In the rows, zero is written as 128.
Each row of numbers belongs to one of the nodes below and depends on some of the facts about them. Some rows are named. Which node is each other row?

Facts:
babon {Ψ=924, τ=g}
baflo {Ψ=924, γ=babon, τ=c}
bedas {Ψ=131, γ=kamebes, τ=d}
brigul {Ψ=131, η=babon gulo, τ=a}
broflu {Ψ=924, γ=babon, η=skaplil skasil, τ=a}
brostir {Ψ=131, γ=fledris, τ=c}
dakos {Ψ=924, γ=skemu, τ=e}
degufel {Ψ=924, γ=gedrim, τ=e}
diskidan {Ψ=924, γ=gikal, τ=c}
ditolok {Ψ=131, γ=fiskur, τ=d}
dragor {Ψ=131, γ=grusko, τ=d}
dresto {Ψ=924, γ=grusko, η=seko tiven, τ=d}
driflur {Ψ=924, η=gumuklam diskidan, τ=f}
dripus {Ψ=131, γ=mepok, τ=b}
drizol {Ψ=924, γ=tivul, τ=b}
drodis {Ψ=131, γ=brigul, τ=d}
drudru {Ψ=924, γ=gruplo, τ=f}
druno {Ψ=131, γ=skemu, τ=f}
druse {Ψ=131, γ=pliludrol, τ=a}
dukla {Ψ=131, τ=a}
fabran {Ψ=924, γ=mepok, τ=b}
fepaflek {Ψ=131, γ=flopibak, η=govukem ridretor mifel, τ=e}
fiskur {Ψ=924, η=zile, τ=g}
fledris {Ψ=924, τ=b}
flidrube {Ψ=131, γ=fuba, τ=b}
flilas {Ψ=131, τ=a}
flopibak {Ψ=924, η=kloske klavo dragor, τ=a}
flutor {Ψ=131, γ=driflur, τ=a}
fuba {Ψ=924, η=plupos klubugrok, τ=e}
fubrogrom {Ψ=131, γ=driflur, η=seko, τ=d}
fugim {Ψ=131, γ=skestar, η=dukla, τ=e}
fugon {Ψ=924, γ=rumuskom, τ=g}
fusku {Ψ=131, η=rugrak, τ=b}
gedrim {Ψ=924, η=kabun drizol, τ=a}
gelake {Ψ=131, γ=ladra, τ=g}
gikal {Ψ=131, τ=d}
gistom {Ψ=924, γ=zile, τ=a}
gostu {Ψ=924, γ=zile, τ=a}
govuk {Ψ=924, γ=rumuskom, τ=g}
govukem {Ψ=131, τ=b}
gradrude {Ψ=131, γ=lugrosol, η=rumuskom, τ=c}
grefiro {Ψ=924, γ=fusku, η=plami mepok, τ=d}
gruplo {Ψ=924, τ=d}
grusko {Ψ=924, τ=a}
gulo {Ψ=131, γ=mepok, τ=b}
gumuklam {Ψ=924, γ=lugrosol, τ=c}
guponar {Ψ=131, γ=mepok, τ=b}
kabun {Ψ=924, γ=brigul, τ=b}
kamebes {Ψ=131, τ=b}
kaskas {Ψ=131, τ=a}
kebon {Ψ=131, γ=skekli, τ=a}
keti {Ψ=924, γ=brigul, η=plimelu degufel, τ=f}
kilil {Ψ=924, γ=fusku, τ=d}
klavo {Ψ=131, γ=stegem, τ=b}
klemom {Ψ=924, γ=mepok, η=kilil, τ=g}
klepos {Ψ=924, γ=rumuskom, τ=g}
klezim {Ψ=924, γ=gikal, τ=e}
kloske {Ψ=131, γ=stegem, τ=c}
klubugrok {Ψ=131, γ=babon, τ=c}
koflis {Ψ=924, γ=grusko, τ=d}
koger {Ψ=924, γ=fledris, τ=c}
kudar {Ψ=924, γ=zile, η=vepam trofetrul gikal, τ=a}
ladra {Ψ=924, τ=a}
lanos {Ψ=131, γ=mepok, τ=c}
lazus {Ψ=131, γ=babon, η=ridretor, τ=c}
letro {Ψ=924, τ=f}
lugrosol {Ψ=924, η=dakos drodis govuk tragrom, τ=a}
mebri {Ψ=131, γ=plamigrur, η=drizol, τ=f}
medepar {Ψ=924, γ=driflur, η=molen nufin skimak, τ=c}
mepok {Ψ=924, τ=b}
mifel {Ψ=924, γ=grusko, τ=d}
molen {Ψ=924, γ=fuba, τ=b}
motilak {Ψ=131, γ=tragrom, τ=d}
mugul {Ψ=924, γ=stusam, τ=d}
muser {Ψ=131, γ=pliludrol, η=rumuskom babon, τ=b}
nadi {Ψ=924, γ=fusku, η=babon ruzi, τ=d}
niku {Ψ=131, γ=skestar, τ=a}
nufin {Ψ=131, γ=driflur, τ=d}
nuzubru {Ψ=131, τ=a}
pefa {Ψ=924, γ=mepok, τ=d}
plago {Ψ=924, γ=gedrim, τ=g}
plami {Ψ=924, γ=grusko, τ=d}
plamigrur {Ψ=924, τ=f}
plasis {Ψ=924, γ=letro, τ=a}
pleflis {Ψ=924, γ=skemu, τ=b}
plezor {Ψ=924, τ=f}
plidim {Ψ=131, γ=driflur, τ=c}
pliludrol {Ψ=924, τ=a}
plimelu {Ψ=924, γ=babon, τ=b}
plonotel {Ψ=131, γ=lugrosol, τ=c}
ploskom {Ψ=924, γ=zile, η=stusam kabun plasis, τ=f}
plupos {Ψ=131, γ=fuba, τ=b}
rasal {Ψ=131, η=nufin, τ=b}
rezem {Ψ=924, γ=kaskas, η=skagrezis tropu, τ=g}
ridan {Ψ=924, γ=kamebes, τ=d}
ridretor {Ψ=924, γ=babon, τ=b}
rugrak {Ψ=924, γ=ladra, τ=g}
rumuskom {Ψ=131, τ=e}
rusa {Ψ=924, γ=plamigrur, τ=f}
ruzi {Ψ=924, γ=fuba, τ=b}
sakle {Ψ=924, τ=d}
sazon {Ψ=131, γ=lugrosol, τ=c}
sedre {Ψ=924, γ=babon, η=tutre, τ=c}
seko {Ψ=131, γ=dukla, τ=b}
semol {Ψ=131, γ=ladra, η=plupos mepok, τ=f}
seval {Ψ=131, γ=gedrim, η=tutre plonotel plidim, τ=f}
sezam {Ψ=924, γ=lugrosol, η=tigram, τ=c}
sidan {Ψ=924, γ=gedrim, τ=f}
skabri {Ψ=924, γ=plezor, τ=d}
skagrezis {Ψ=131, γ=ladra, τ=g}
skaplil {Ψ=131, γ=babon, τ=a}
skasil {Ψ=131, γ=lugrosol, τ=c}
skegranuk {Ψ=924, γ=fledris, τ=c}
skeker {Ψ=924, γ=gruplo, τ=d}
skekli {Ψ=924, τ=a}
skemu {Ψ=924, τ=g}
skestar {Ψ=924, τ=b}
skimak {Ψ=924, γ=tragrom, τ=d}
skizer {Ψ=924, γ=gedrim, η=klepos motilak gikal, τ=f}
sodruk {Ψ=131, γ=mepok, η=skekli sazon niku, τ=a}
soklos {Ψ=131, γ=govukem, τ=d}
stegem {Ψ=131, η=plonotel koflis plimelu, τ=g}
stotim {Ψ=924, γ=ladra, τ=g}
stusam {Ψ=131, τ=a}
stuskabrar {Ψ=924, γ=rumuskom, η=sidan gikal, τ=g}
tagir {Ψ=924, γ=gikal, τ=a}
tebar {Ψ=131, γ=ladra, τ=a}
tesu {Ψ=131, γ=gruplo, τ=f}
tigram {Ψ=924, γ=flilas, τ=a}
tiven {Ψ=131, γ=gikal, τ=a}
tivul {Ψ=924, τ=e}
tragrom {Ψ=924, τ=a}
traka {Ψ=924, γ=skemu, η=skaplil mugul kabun degufel, τ=e}
tregu {Ψ=924, γ=gedrim, η=ladra babon, τ=a}
trofetrul {Ψ=131, γ=lugrosol, τ=b}
tropu {Ψ=131, γ=lugrosol, τ=c}
trostom {Ψ=131, η=klubugrok druno motilak, τ=d}
trumem {Ψ=131, γ=flopibak, η=skagrezis, τ=e}
tutre {Ψ=131, γ=driflur, τ=d}
tuzar {Ψ=924, γ=trostom, η=koflis kamebes, τ=a}
vadis {Ψ=924, γ=stusam, η=plupos stusam skeker, τ=d}
vepam {Ψ=131, γ=fledris, τ=b}
vezu {Ψ=131, γ=gikal, τ=c}
vibrum {Ψ=131, γ=tivul, τ=b}
viskan {Ψ=924, γ=rasal, τ=e}
vugro {Ψ=131, γ=brigul, η=plonotel zile, τ=d}
ziklafla {Ψ=924, γ=sakle, τ=b}
zile {Ψ=924, τ=g}
zugrabras {Ψ=924, γ=kaskas, η=plidim, τ=a}
zuliku {Ψ=131, γ=stusam, η=dripus degufel, τ=a}

Some nodes and their rows:
[113 136 119 131 114  88 145 105  67 128 143 139 123 110 181 113 147 116
 171 123 143 112 134  90 143  73  74 109 107 134 154 129  57 130 113 126
 112] -> tigram
[124 131 128 123 110  89 157 105  56 132 144 152 114 108 179 111 142 117
 187 122 144 120 128  81 148  70  80 126 111 135 165 129  81 128 128 114
 124] -> zugrabras
[134 111 108 147  97  87 142 109  57 113  96 159 123  94 108 130 135 106
 131 114 114 135 139 119 165  90  63  93 143 127 173 126  63 136 121 163
 122] -> tragrom
[117 111 119 156 118  95 132  98  53  96 169 131 101 133 193 117 145 117
 146 145 150 135 143  74 167 112 106  98  67 131 188  90  83 120  84 101
 123] -> dripus
[133 115 113 142  95  92 142 117  53 117  97 162 119  99 109 122 133 103
 133 121 104 145 138 131 161 112  70  99 140 134 175 113  59 127 112 161
 125] -> dukla
[146 109 116 163 115  96 142  97  53 110  89 168 117 100  98 138 135  98
 138 130 107 124 139 108 187  94  60 107 122 122 180 120  84 130 101 147
 101] -> skemu
[110 140 114 136 114  93 138 104  60 119 157 146 112 119 174 118 166 121
 164 129 144 102 139  84 179  75  99 121 100 118 165 118  98 116 113 110
  97] -> koflis
[114 139 120 128 113  94 144 114  67 131 147 141 119 113 184 104 147 109
 171 128 134 121 135 105 138  94  83 117 105 142 156 118  51 120 105 124
 113] -> niku
[130 130 113 150 128 102 125 119  55 120 144 152 114 127 178 118 153 101
 179 145 129 112 140  94 159 100  83 121  82 148 153 119  84 123  81  93
 103] -> vezu
[141 114 117 174 109 105 122 124  45 103  91 172 118 116 107 133 141  87
 139 136 105 155 138 110 190 113  73 108 132 144 182 112  91 126 100 127
 118] -> fusku
[137 112 115 147  97  86 146 109  53 116  91 162 124  99 107 132 131 106
 138 119 114 141 136 112 164  89  59  96 142 130 176 124  67 137 123 160
 127] -> pliludrol
[136 120 112 169 103  93 135 113  56 106  91 167 128 111 104 145 144  98
 131 131 112 135 141 106 191  89  71 102 132 127 186 117  87 130 114 145
 108] -> gruplo
[117 139 128 129 113  93 148 114  64 134 143 144 120 116 185 105 144 109
 179 132 134 126 132  98 136  91  78 121 103 146 160 117  55 121 106 120
 117] -> tebar
[124 144 130 158 121  97 143 111  67 123 133 152 129 127 180 130 153 101
 181 143 140 118 133  70 168  67  78 128  97 141 173 121  84 127 109 102
 102] -> dresto
[126 147 116 136 107  81 158 115  74 134 139 150 136 123 177 140 155 112
 176 145 135  94 141  95 147  67  81 121  88 134 171 119  74 131 114 124
 104] -> rusa
[116 146 125 151 120 100 137 118  66 123 141 148 123 128 181 119 158 101
 170 144 131 121 137  93 165  92  90 127  95 142 170 109  74 115  98 107
  99] -> soklos
[137 115 119 144  96  92 145 119  52 119  94 165 119 102 110 124 131 100
 140 124 105 150 136 126 160 111  67 103 140 139 179 113  62 127 115 157
 129] -> kaskas
[113 146 118 150 120 102 133 118  70 120 147 145 123 124 182 116 161 102
 165 140 132 115 140  99 166  92  95 124  96 138 166 110  70 113  95 110
  94] -> drodis
[132 157 133 169 114 102 138 111  87 122 133 149 122 131 180 125 150  87
 176 151 141 124 140  67 155  65  69 116  98 139 174 125  83 138  99 110
  97] -> nadi

Which node is each row?
No name comes twice in this set of rows, the named rows included.
[138 145 127 119  99  89 169 122  59 140 147 168 120 122 178 127 151 110
 194 147 128 109 135  99 151  86  99 148  90 142 185 108  98 118 123 108
 120] | seval
[124 113 121 167 119  92 149  93  71  97 154 134 125 122 199 135 141 111
 151 142 153 119 143  66 166  78  98 109  70 130 198 103  70 131 102 111
 118] | pefa
[125 151 118 131 106  87 157 122  73 138 143 152 132 127 181 132 155 107
 177 151 127 103 142 108 143  89  89 129  86 142 173 107  69 121 106 122
 106] | tesu
[119 145 140 117 107  86 155 108  49 143 143 147 106 130 174 106 141 117
 187 141 137 139 129  83 136  96  73 118 101 142 168 107  80 121 109 116
 126] | zuliku
[120 135 123 140 123  76 166 116  54 139 119 154 158 127 182 156 150 116
 193 147 133  98 130  89 154  65  73 136  83 153 175 115  62 127 120 111
 112] | skizer
[125 104 117 174 125  97 135  96  62  88 155 134 118 123 199 130 140 109
 152 138 156 126 142  61 170  83  96 102  71 135 188 110  75 133  94  99
 122] | fabran
[ 87 159 139 135 120  92 144  81  65 128 152 128 107 126 167 105 163 125
 152 131 149 119 131  69 182  77  85 113 107 102 174 101  81 104 106 127
  81] | degufel
[111 131 131 117 144 101 117 131  61 109 160 189  98 130 168  94 191 109
 183 118 132  80 141 115 172 101  82 116  93 131 135 119 117 101  98 108
 110] | plonotel
[131 119 117 179 118 107 126 104  82  90 164 131 108 127 203 115 140  92
 143 149 147 134 150  77 153 104  99  97  69 139 186 102  64 131  75 107
 116] | gulo
[139 102 129 164 131  95 160  79  67 103 148 140 114 112 193 131 128 107
 164 143 147 112 139  63 159  81  86 118  60 130 197 107  68 133  92 109
 114] | klemom
[110 121 117 148 147  92 143  94  51 123 129 141 135 113 174 131 152 117
 174 131 134  92 132  89 173  78  72 126  83 134 156 121  55 117  93 108
  86] | klepos
[134 113 106 171 108 105 115 123  49  98  98 166 117 111 106 129 147  92
 126 129 105 146 143 122 192 116  79 100 133 136 174 114  83 123  96 135
 110] | govukem
[153 105 120 154 110  98 149  96  44 111  92 178 108  96  94 136 133 101
 146 126 107 127 135 103 193  93  69 119 127 120 189 120 104 128 113 140
 109] | fiskur

The same nodes again, as new rows of numbers:
Known rows:
[123 130 125 114 117 134 135 134 139 140 137 135 121 131 131 142 131 136
 119 128 134 128 141 155 179 134 127] -> vugro
[122 128 118 117 114 132 136 136 131 143 132 133 121 135 133 141 134 138
 122 121 114 130 136 163 151 134 126] -> grefiro
[120 131 128 125 121 132 128 128 132 119 131 124 130 122 121 116 107 116
 131 139 108 131 128 151  87 160 136] -> fuba
[121 121 121 106 146 139 137 142 152 138 131 135 144 122 138 192 136 133
 100 134 127 144 126 100 232 124 125] -> gradrude
[123 130 115 123 116 131 137 134 128 141 132 134 124 133 136 140 136 139
 129 120 114 127 134 148 147 130 126] -> skabri
[122 132 104 127 121 132 142 129 125 139 134 133 128 134 142 132 142 140
 140 114 117 126 132 119 144 126 124] -> kilil
[116 140 107 111 124 142 154 164 110 145 148 128 129 139 135 106 174 112
 105 143 120 128 142 163 109 127 138] -> klemom
[123 123 122 141 133 137 141 143 127 145 136 141 138 117 135 155 155 133
 112 150 141 127 122 121 185 122 131] -> plidim
[124 126 127 104 123 134 136 131 138 137 125 136 118 138 132 120 127 136
 113 128 138 128 139 133 159 135 135] -> seval
[120 126 115 112 130 131 131 124 130 113 144 127 124 124 134 117 129 148
 123 123 120 126 122 140  80 151 127] -> driflur
[122 119 119 129 125 141 151 142 120 145 148 134 138 128 142 142 170 135
 111 141 131 137 122 157 149 130 125] -> medepar
[119 130 125 142 116 140 141 142 124 141 122 133 137 126 131 141 150 126
 130 135 107 128 134 114 148 129 137] -> klepos
[122 121 113 136 129 136 144 146 123 149 136 136 136 122 137 150 161 134
 108 145 125 132 118 132 150 127 126] -> koger
[125 128 125 121 126 133 135 127 129 133 120 139 125 135 134 123 123 140
 127 125 134 121 135 113 161 126 139] -> druno
[123 130 117 132 117 131 135 132 123 141 127 136 126 133 135 144 133 141
 135 119 110 124 133 141 153 125 129] -> skeker
[123 132 122 122 120 133 135 131 136 137 135 136 124 128 133 142 132 138
 127 125 132 124 139 139 177 130 128] -> ditolok
[123 115 112 163 107 131 147 133 133 163 128 136 127 111 136 135 176 144
 115 152 139 130 122  99 137 139 120] -> baflo
[123 124 120 107 120 132 137 133 129 140 122 134 119 142 134 119 130 138
 116 122 118 131 133 142 128 136 133] -> keti
[121 127 122 123 130 131 123 127 127 116 134 131 124 124 128 118 117 145
 132 124 116 124 112 142  87 150 129] -> letro

Name these rows:
No name comes twice in this set of rows, the named rows included.
[124 131 126 129 117 137 143 123 125 132 141 137 131 132 141 134 139 142
 142 119 135 124 141 144 181 124 131] | nufin
[121 121 130  89 146 136 123 118 141 104 126 129 135 140 137 151  94 149
 138  94 104 141 111 123 152 142 126] | lugrosol
[122 132 112 122 139 139 147 164 108 149 153 141 133 129 134 131 170 121
  90 161 146 121 126 176 150 115 138] | lanos
[121 127 109 142 138 134 139 144 131 145 134 139 138 113 135 154 155 134
 111 149 140 125 120  92 176 122 128] | kloske
[124 129 120 132 115 136 143 125 117 134 138 135 131 136 142 133 142 143
 144 114 116 126 134 152 149 125 129] | skimak
[125 129 144 116 112 139 143 124 133 131 128 131 131 134 128 116 118 112
 125 139 129 134 153 160 156 144 146] | fugim
[121 133 129 138 127 132 120 128 132 118 144 135 128 113 126 145 116 144
 141 130 128 118 121 146 146 142 127] | gikal
[124 126 127 105 124 134 134 131 137 136 126 136 119 136 131 121 125 137
 114 128 138 128 138 135 155 136 135] | mebri
[124 132 123 131 120 133 133 130 131 137 131 139 126 128 133 146 129 139
 133 125 129 121 137 133 182 125 131] | motilak
[127 126 127 112 141 133 135 117 140 129 110 136 145 135 137 160  92 117
 134 120 117 139 137  97 219 121 140] | trofetrul

